Below are the code and all the weights of a small trained network. Each question names an input and a class and asks about switching units off, where a switched-off unit gives its printed mean instead of its output.

import numpy as np


def w(rows, s, z=0):
    codes = np.array(rows[::2]) - 128.0
    scale = np.full(codes.shape[1], s)
    scale[-1] = z or s
    return codes * scale


def f(y):
    return y / 2 * (1 + np.tanh(0.7978845608 * (y + 0.044715 * y**3)))


def log_softmax(a):
    a = a - a.max(-1, keepdims=True)
    return a - np.log(np.exp(a).sum(-1, keepdims=True))


def net(x, mask):
    res = np.array(x, float).reshape(1, 4) / 4 @ E
    y = f(res @ A[0][:, :-1].T + A[0][:, -1])
    res = res + np.where(mask, y, B[0][:, -1]) @ B[0][:, :-1]
    return log_softmax(res[-1] @ U[:, :-1].T + U[:, -1])


A, B = {}, {}
E = w([
[159,192,189,70,165,77,87,70,121,83],'x0',
[108,119,152,105,129,166,114,120,116,134],'x1',
[141,139,114,249,184,150,63,118,88,153],'x2',
[196,97,76,127,107,154,86,59,133,153],'x3',
],0.016)
A[0] = w([
[195,182,202,113,162,59,72,15,113,143,162],'N1',
[78,167,202,191,213,144,208,219,119,103,152],'N2',
[173,164,99,147,88,158,131,162,86,63,105],'N3',
[72,69,105,152,86,138,206,164,103,198,189],'N4',
[144,97,80,27,12,141,170,137,201,107,46],'N5',
[98,142,101,167,94,94,99,107,103,123,106],'N6',
[152,170,126,108,195,92,68,54,82,38,15],'N7',
[156,132,114,53,22,141,208,95,191,163,191],'N8',
[254,87,94,64,134,159,127,97,104,115,212],'N9',
[115,183,210,25,149,44,191,136,134,27,156],'N10',
[162,75,16,201,98,212,85,127,111,166,135],'N11',
[92,69,102,115,107,129,141,210,127,170,65],'N12',
[176,153,198,184,150,122,109,161,49,145,8],'N13',
],0.0095,0.013)
B[0] = w([
[63,52,77,149,139,104,206,140,149,73,229],'N1',
[75,108,98,183,199,120,148,54,98,48,210],'N2',
[93,140,142,129,105,128,159,114,103,132,126],'N3',
[101,182,61,159,164,99,80,112,91,84,221],'N4',
[114,195,137,213,168,109,74,79,42,91,193],'N5',
[95,117,167,140,109,169,93,127,116,95,138],'N6',
[145,144,123,255,191,144,74,60,51,139,174],'N7',
[88,19,98,172,152,142,176,105,103,66,223],'N8',
[143,172,131,226,163,129,120,119,98,138,209],'N9',
[160,140,215,45,55,160,112,196,213,167,251],'N10',
[162,162,188,112,100,140,111,212,196,179,241],'N11',
[111,92,89,107,167,144,171,139,157,104,163],'N12',
[99,45,107,144,129,130,149,111,129,82,145],'N13',
],0.01,0.022)
U = w([
[84,2,46,95,138,150,209,111,107,18,58],'0',
[119,204,80,178,171,144,51,96,19,76,252],'1',
[191,164,167,30,17,158,116,197,209,204,146],'2',
],0.0089,0.0014)

Each question gives the input, the list of numbers given to net, and the class t.
The units are the neurons (one row each of A and B). Each row of codes is followed by its name. A weight is (code - 128) times the scale printed after its matrix; where a second scale follows, it is the last column's (A, B and U).
mask holds one flag per neuron, in row order. A switched-off neuron (its flag False) gives its mean, the last column of its row in B, instead of its output. The means were averaged over made-up inputs and are rounded, as every weight is.
A unit's drop is (log p(t) with every unit on - log p(t) with that unit switched off) / (log p(t) with every unit on - log p(t) with every unit switched off).
The circuit of an input: a set's keep is (log p(t) with only the set's units on - log p(t) with every unit switched off) / (log p(t) with every unit on - log p(t) with every unit switched off). Starting from the 12 units with the biggest drops (on a tie, the unit counted first), units are removed one at a time, each time the one whose removal leaves the highest keep (on an exact tie, the one counted first), for as long as the keep stays at least 0.8.
circuit, biggest first: the units of the circuit, biggest drop first
most important unit: the unit with the biggest drop
top k neurons: the k neurons with the biggest drops, biggest first
drop when u is switched off: that unit's drop, to one decimal
input [7,-6,2,-2], class 0: most important unit => N1
input [-3,5,1,6], class 2: top 3 neurons => (N11 N2 N5)
input [7,2,-3,0], class 2: top 2 neurons => (N10 N2)
input [-2,-5,-6,2], class 1: top 3 neurons => (N5 N1 N9)
input [-5,-2,0,8], class 1: top 4 neurons => (N10 N9 N4 N8)
input [-6,6,-4,1], class 1: top 3 neurons => (N5 N1 N4)
input [-6,-4,0,6], class 1: top 3 neurons => (N10 N4 N9)
input [7,0,-4,8], class 0: top 3 neurons => (N1 N8 N4)
input [4,5,1,0], class 0: top 4 neurons => (N11 N1 N5 N4)
input [-6,6,-4,4], class 1: top 2 neurons => (N5 N1)
input [-5,4,1,0], class 1: top 4 neurons => (N10 N4 N1 N8)
input [-5,4,-7,3], class 1: top 2 neurons => (N5 N1)
input [4,-7,3,-1], class 0: top 2 neurons => (N1 N5)
input [-5,-2,3,8], class 2: circuit, biggest first => (N11)
input [-1,4,-1,8], class 1: drop when N10 is switched off => 4.5
input [3,7,2,-3], class 0: drop when N5 is switched off => 0.1
input [8,3,-2,5], class 0: drop when N1 is switched off => 3.7
